Here is a tiny trained network, its code and every weight. The questions are about switching its units off for an input and a class, where a switched-off unit gives its printed mean instead of its output.

import numpy as np


def w(rows, s, z=0):
    codes = np.array(rows[::2]) - 128.0
    scale = np.full(codes.shape[1], s)
    scale[-1] = z or s
    return codes * scale


def f(y):
    return y / 2 * (1 + np.tanh(0.7978845608 * (y + 0.044715 * y**3)))


def log_softmax(a):
    a = a - a.max(-1, keepdims=True)
    return a - np.log(np.exp(a).sum(-1, keepdims=True))


def net(x, mask):
    res = np.array(x, float).reshape(1, 3) / 4 @ E
    y = f(res @ A[0][:, :-1].T + A[0][:, -1])
    res = res + np.where(mask, y, B[0][:, -1]) @ B[0][:, :-1]
    return log_softmax(res[-1] @ U[:, :-1].T + U[:, -1])


A, B = {}, {}
E = w([
[151,196,85,44,146,49,32],'x0',
[156,64,157,61,254,55,200],'x1',
[71,169,27,213,174,53,196],'x2',
],0.0075)
A[0] = w([
[113,174,86,189,79,182,91,4],'n1',
[129,153,44,218,175,102,166,75],'n2',
[189,86,152,105,186,80,196,4],'n3',
[87,176,101,124,42,187,94,137],'n4',
[176,97,96,56,184,97,190,105],'n5',
[107,189,101,153,32,145,86,102],'n6',
[136,219,148,49,106,35,73,151],'n7',
[105,181,88,174,91,140,26,95],'n8',
[66,187,76,152,108,44,205,114],'n9',
[153,183,63,152,51,174,100,229],'n10',
[189,100,229,71,98,182,97,95],'n11',
[84,164,72,184,137,63,176,41],'n12',
[121,167,88,179,82,179,64,30],'n13',
[167,84,154,85,198,16,128,121],'n14',
[206,74,136,106,182,68,202,67],'n15',
[91,41,158,203,124,204,217,65],'n16',
[99,39,168,212,138,232,226,112],'n17',
[149,79,120,59,196,86,160,57],'n18',
[184,61,172,76,192,74,148,83],'n19',
[210,100,253,67,120,179,83,120],'n20',
[218,54,175,61,67,172,82,162],'n21',
[158,198,68,87,177,78,26,92],'n22',
[155,155,53,52,118,38,56,61],'n23',
],0.0057,0.0039)
B[0] = w([
[141,135,170,142,142,172,33,155],'n1',
[110,157,99,152,131,74,49,186],'n2',
[140,140,178,168,143,139,38,169],'n3',
[119,114,149,164,151,145,137,197],'n4',
[126,103,152,162,149,174,115,196],'n5',
[129,107,161,173,166,161,124,188],'n6',
[155,89,105,102,83,122,141,212],'n7',
[162,113,167,156,150,171,134,179],'n8',
[90,166,87,152,126,86,72,196],'n9',
[117,95,153,158,148,169,184,224],'n10',
[52,197,67,163,113,66,62,214],'n11',
[119,193,97,152,136,86,1,170],'n12',
[130,127,180,170,155,157,56,160],'n13',
[130,95,154,163,150,179,130,225],'n14',
[115,106,157,173,125,155,96,197],'n15',
[198,113,125,63,36,122,39,217],'n16',
[181,83,106,65,49,118,88,254],'n17',
[144,109,150,172,163,171,78,184],'n18',
[116,121,141,166,156,160,99,204],'n19',
[64,155,81,153,133,106,88,240],'n20',
[68,164,69,152,136,68,120,241],'n21',
[181,84,119,65,56,152,116,199],'n22',
[179,90,133,103,60,140,100,190],'n23',
],0.0093,0.0055)
U = w([
[53,191,46,145,134,55,80,87],'0',
[245,91,118,57,44,133,103,96],'1',
[136,113,227,174,189,188,112,102],'2',
[96,108,76,97,149,116,253,251],'3',
[155,217,209,59,164,95,184,3],'4',
],0.012)

Each question gives the input, the list of numbers given to net, and the class t.
The units are the neurons (one row each of A and B). Each row of codes is followed by its name. A weight is (code - 128) times the scale printed after its matrix; where a second scale follows, it is the last column's (A, B and U).
mask holds one flag per neuron, in row order. A switched-off neuron (its flag False) gives its mean, the last column of its row in B, instead of its output. The means were averaged over made-up inputs and are rounded, as every weight is.
A unit's drop is (log p(t) with every unit on - log p(t) with that unit switched off) / (log p(t) with every unit on - log p(t) with every unit switched off).
The circuit of an input: a set's keep is (log p(t) with only the set's units on - log p(t) with every unit switched off) / (log p(t) with every unit on - log p(t) with every unit switched off). Starting from the 12 units with the biggest drops (on a tie, the unit counted first), units are removed one at a time, each time the one whose removal leaves the highest keep (on an exact tie, the one counted first), for as long as the keep stays at least 0.8.
circuit, biggest first: the units of the circuit, biggest drop first
top k neurons: the k neurons with the biggest drops, biggest first
drop when u is switched off: that unit's drop, to one decimal
input [7,-7,3], class 1: circuit, biggest first	n22
input [-8,1,-7], class 1: top 3 neurons	n17, n16, n9
input [2,-2,1], class 3: top 2 neurons	n16, n17
input [-8,8,2], class 1: top 2 neurons	n17, n16
input [8,-3,-8], class 0: top 2 neurons	n21, n11
input [5,-5,0], class 1: top 2 neurons	n22, n7
input [-8,8,-3], class 1: top 2 neurons	n17, n16
input [6,7,4], class 2: top 2 neurons	n14, n17
input [5,6,-7], class 0: drop when n11 is switched off	0.2
input [2,-3,-3], class 3: drop when n16 is switched off	0.1
input [-7,5,6], class 1: drop when n16 is switched off	0.5
